Below is a small trained network, with its code and all its weights. Each question gives an input and a class and asks what happens when units are switched off, that is, made to give their printed mean instead of their output.

import numpy as np


def w(rows, s, z=0):
    codes = np.array(rows[::2]) - 128.0
    scale = np.full(codes.shape[1], s)
    scale[-1] = z or s
    return codes * scale


def f(y):
    return np.maximum(y, 0)


def log_softmax(a):
    a = a - a.max(-1, keepdims=True)
    return a - np.log(np.exp(a).sum(-1, keepdims=True))


def net(x, mask):
    res = np.array(x, float).reshape(1, 7) / 4 @ E
    y = f(res @ A[0][:, :-1].T + A[0][:, -1])
    res = res + np.where(mask, y, B[0][:, -1]) @ B[0][:, :-1]
    return log_softmax(res[-1] @ U[:, :-1].T + U[:, -1])


A, B = {}, {}
E = w([
[128,96,187,161,119,52],'x0',
[171,92,158,71,183,62],'x1',
[86,220,105,163,117,81],'x2',
[69,59,154,168,133,167],'x3',
[149,72,6,147,134,62],'x4',
[243,155,131,207,133,139],'x5',
[121,136,121,150,254,131],'x6',
],0.0082)
A[0] = w([
[185,57,138,56,130,111,225],'N1',
[178,12,49,136,145,140,224],'N2',
[109,138,246,89,130,116,253],'N3',
[51,152,93,129,124,171,200],'N4',
[76,133,152,88,80,201,216],'N5',
[75,119,44,150,186,124,228],'N6',
[174,197,102,64,196,126,137],'N7',
[120,160,148,124,88,235,165],'N8',
[172,165,189,207,167,142,155],'N9',
[162,146,163,216,130,112,184],'N10',
[190,172,109,111,197,109,156],'N11',
[56,167,81,131,142,125,139],'N12',
[150,143,1,155,74,67,215],'N13',
[134,143,248,148,163,158,203],'N14',
],0.0084,0.0037)
B[0] = w([
[142,51,113,87,143,62,206],'N1',
[136,66,57,161,164,91,229],'N2',
[125,68,254,96,98,98,230],'N3',
[67,121,108,159,100,207,197],'N4',
[93,42,134,97,38,205,213],'N5',
[63,146,86,156,218,157,216],'N6',
[169,162,105,54,201,172,196],'N7',
[197,58,106,139,45,237,203],'N8',
[194,151,205,158,151,135,199],'N9',
[175,164,178,224,116,89,192],'N10',
[192,178,108,84,177,143,196],'N11',
[50,168,114,134,139,206,182],'N12',
[110,221,36,189,92,68,254],'N13',
[166,94,225,127,122,122,223],'N14',
],0.0072,0.0088)
U = w([
[158,248,113,212,57,51,103],'0',
[74,47,134,195,194,144,115],'1',
[226,149,230,181,152,106,166],'2',
[29,208,101,170,141,180,117],'3',
[198,91,51,125,134,24,51],'4',
[180,193,100,39,220,159,104],'5',
[153,78,150,106,34,234,104],'6',
[46,89,222,1,110,30,254],'7',
],0.0076,0.0015)

Each question gives the input, the list of numbers given to net, and the class t.
The units are the neurons (one row each of A and B). Each row of codes is followed by its name. A weight is (code - 128) times the scale printed after its matrix; where a second scale follows, it is the last column's (A, B and U).
mask holds one flag per neuron, in row order. A switched-off neuron (its flag False) gives its mean, the last column of its row in B, instead of its output. The means were averaged over made-up inputs and are rounded, as every weight is.
A unit's drop is (log p(t) with every unit on - log p(t) with that unit switched off) / (log p(t) with every unit on - log p(t) with every unit switched off).
The circuit of an input: a set's keep is (log p(t) with only the set's units on - log p(t) with every unit switched off) / (log p(t) with every unit on - log p(t) with every unit switched off). Starting from the 12 units with the biggest drops (on a tie, the unit counted first), units are removed one at a time, each time the one whose removal leaves the highest keep (on an exact tie, the one counted first), for as long as the keep stays at least 0.8.
units of the circuit, in order: the units of the circuit, biggest drop first
most important unit: the unit with the biggest drop
k most important neurons: the k neurons with the biggest drops, biggest first
drop when u is switched off: that unit's drop, to one decimal
input [-5,1,3,7,3,0,-5], class 3: 2 most important neurons	[N3, N14]
input [-7,-1,-1,-4,0,-8,5], class 3: units of the circuit, in order	[N4, N12]
input [0,-5,8,8,-7,8,-3], class 6: units of the circuit, in order	[N8]
input [5,-2,-5,-1,5,5,-8], class 4: units of the circuit, in order	[N2, N1]
input [5,-2,0,-8,3,0,8], class 5: units of the circuit, in order	[N7, N11]
input [-7,5,0,4,7,2,8], class 5: units of the circuit, in order	[N11, N7]
input [-6,8,-8,5,-2,3,1], class 7: 2 most important neurons	[N1, N13]
input [2,3,3,-1,3,6,-1], class 0: units of the circuit, in order	[N13, N10]
input [0,8,-1,1,5,-7,-1], class 4: units of the circuit, in order	[N2, N5]
input [-6,6,2,6,8,-7,-1], class 3: units of the circuit, in order	[N6, N13]
input [8,-2,6,-3,-4,-4,2], class 7: 3 most important neurons	[N3, N13, N8]
input [-2,4,4,8,-8,-8,-5], class 6: 2 most important neurons	[N8, N5]
input [4,5,4,-8,8,6,-2], class 0: 2 most important neurons	[N13, N10]
input [-1,-1,-1,2,5,5,-8], class 0: units of the circuit, in order	[N13]
input [-7,-4,2,7,8,5,-4], class 3: 2 most important neurons	[N6, N4]
input [7,-1,1,1,-2,-3,3], class 7: 3 most important neurons	[N3, N8, N13]
input [-2,-5,-4,-5,1,-3,2], class 3: 2 most important neurons	[N3, N14]
input [-4,8,4,6,4,5,7], class 5: 3 most important neurons	[N11, N7, N6]
input [7,-3,7,8,4,7,8], class 0: drop when N9 is switched off	-0.2
input [-6,-1,6,-6,7,-4,0], class 3: drop when N1 is switched off	0.0
input [6,1,8,-2,3,-7,-3], class 3: drop when N14 is switched off	0.1
input [1,2,2,7,1,8,-7], class 0: most important unit	N3
